Rows, each with roughly how far along a hidden order it lies (0 to 10)
In the rows, zero is written as 128.
[128 167 154 106 130 141 100 125 164 135 107 141 144 106 107 156  99 100
 129 120 134 169 125 130 132 125 132 144 169 112 117 166 118 155  19  81
 130 133 120 148 123  89 129 208  90 132 108 155 125 144 131 165 141 128
 132 139 137 153 107 129 159 129 135 167  34 122 111 134 128 105 154 131
 111  76 122 139 149 132 125 128 227 151 146 123 125 146 125 199 121 123
 113 178 129 131 193  84 129 143 116 104 121 122 116 146 143 152 128 201
 126 115 126 124 123 148 138 123 121 116 149 187 140  48 151 120 131 120
 130 136  86 135 113 116]  10
[122 123 130 157 150 125 128 131 125 119 186 144 113 127 180  87 163 126
 127 133  77  87 125 131 134 178 130 133 131 121 138 122 124 133 252 129
 130 128 128 114 155 129 135  49 161 112 130 126 131 128 121 119 132 136
 126 115 129 118 125 126  85 112 127 108  82 142 136 110 139 173  95 123
 126 110 130 126 124 129 122 128  70 180 120 131 134 143 132  26 143 134
 129  99 130  73 107 162 128 121 140 124 123 116 110 125 129 138 127  79
 119  77 141 161 144 124 127 140 102  87 133  79 105 157 115 121 134 122
 118 115 146 140 138 129]  5
[103 122 151 129 154 154  73 126 208 131 123 139 132  95 124  63 107 106
 128 112 131 197 122 132 121  23 130 135 170 120 119 166 107 149  88  67
 125 137 113 139 148 105 130  83 102 149 121 130 121 151 144 150 138 125
 142  92 124 142 121 129 156 123  89 187 125 133 111 113 122  92 180 133
 128 128 122 136 149 135 128 126 226 204 128 134 114 162 130 255 144 119
 193 159 136 139 189  85 131 134 121 138 109 132 118 139 145 149 125 162
  96  71 133 125 122 157 132 117 109 136 175 160 130  57 144 109 126 112
 129 144 137 147  99 133]  3
[126 146 135  96 111 137 132 135 118 138  65 110 148 111  85 169  92 111
 130 121 148 168 126 124 129  57 123 120 134 133 113 140 129 125   1 145
 127 131 128 149 106 115 137 184  96 135 114 129 126 131 138 140 129 120
 131 141 132 146 134 129 173 138 150 146 131 118 108 145 133 105 176 137
 128  80 126 134 151 130 132 120 220  80 147 124 123 104 124 255 118 123
 140 169 132 170 201 101 129 137 111 110 125 134 143 144 135 136 129 166
 137 113 123 102 113 135 132 119 133 159 138 160 150  81 151 115 123 131
 150 131  61 121 118 124]  4
[117 148 102  91 110 127 165 140  58 132  46  91 155 120  85 180 103 114
 130 130 139 154 129 125 129  34 116 108  89 148 118 136 145  97  30 217
 125 126 132 138 113 132 144 167 151 135 132 110 135 112 134 122 119 124
 122 120 128 139 130 131 155 136 170 125 192 102 114 152 147 173 147 137
 142 103 127 127 142 124 132 122  85  11 134 129 142  76 128 182 126 129
 128 168 141 155 182 143 127 132 116 123 128 129 156 132 147 135 129  96
 149 152 101 103 112 135 128 131 133 163 103 111 136 141 140 113 117 143
 153 122  74 118 142 115]  1
[ 96 126 149 127 141 153  82 128 206 132 101 127 133  93 105  64 101 112
 129 113 136 201 123 133 115   3 127 131 169 120 115 159 112 147  61  69
 124 138 109 146 137 114 129  27  88 156 132 122 124 150 149 138 135 124
 141  87 116 138 131 129 165 122  91 186 162 124 109 117 118  69 188 134
 134 131 122 136 152 134 133 121 219 196 129 135 111 156 130 255 147 115
 223 171 137 152 186  79 131 134 117 129 110 128 125 135 145 151 124 176
 102  77 135 114 106 163 131 111 119 154 169 167 138  57 139 108 120 114
 129 145 142 144  98 136]  0
[109 113 131 117 121 140 122 135 147 132  80 110 145 119  97 118 116 114
 129 122 142 184 127 130 121  43 122 117 125 136 122 140 129 114  75 147
 124 133 123 136 130 118 141 116 132 141 137 107 128 134 146 123 126 125
 131  99 117 132 131 130 153 131 129 142 193 120 116 127 131 145 145 135
 142 144 126 129 141 128 132 125 148 106 133 135 119 118 132 228 135 122
 199 159 141 157 171 118 128 129 120 143 119 138 144 131 139 139 126 125
 119 105 115 119 115 148 127 123 131 152 133 117 134 120 150 112 118 131
 135 131 117 133 118 127]  0
[123 117 125 161 153 127 122 130 131 118 196 145 109 127 183  74 164 128
 127 133  78  86 125 130 133 181 130 134 134 121 139 124 122 133 255 120
 130 129 127 112 161 128 133  47 162 115 130 126 130 128 122 118 132 137
 127 112 129 119 124 125  82 112 117 116  89 145 140 107 137 174  97 122
 126 121 130 125 121 129 121 129  63 184 117 132 134 149 133  19 146 134
 131  93 132  72  99 161 128 120 143 131 126 117 107 124 128 135 127  71
 114  81 140 162 146 124 126 140 100  85 136  80 104 160 113 122 134 120
 115 117 159 142 137 129]  5
[105 107 139 120 142 147 105 132 168 133 100 121 141 105 112  93 112 112
 128 117 135 184 125 131 125  12 125 123 141 132 121 146 120 124  56 135
 124 134 122 135 138 113 139  70 125 145 129 113 124 140 144 135 130 126
 135 101 121 135 126 127 154 126 114 162 171 126 114 123 132 131 158 135
 136 138 124 130 145 130 132 123 167 161 131 134 117 131 132 237 141 123
 191 159 140 144 186 108 129 130 121 132 116 131 135 133 144 143 126 131
 116  95 127 122 113 155 129 121 116 148 148 136 131 100 143 110 121 122
 136 135 128 138 112 128]  1
[124 102 114 146 131 121 152 135  99 122 175 126 110 134 184 103 175 133
 127 136  95  93 129 131 136 148 125 126 113 136 144 107 132 110 224 191
 129 125 134 107 151 144 133  42 158 109 141 110 132 129 126  94 122 135
 125 131 122 109 134 125  80 117 126 105 143 140 145 114 133 169  75 122
 139 156 132 119 113 126 122 127  16 150 119 132 132 124 134  27 140 136
 127  74 130  98  90 165 126 115 144 148 129 128 126 113 123 132 126  65
 126 126 134 154 137 127 121 139 114  97 121  64 110 198 116 131 126 134
 123 124 164 128 144 135]  1
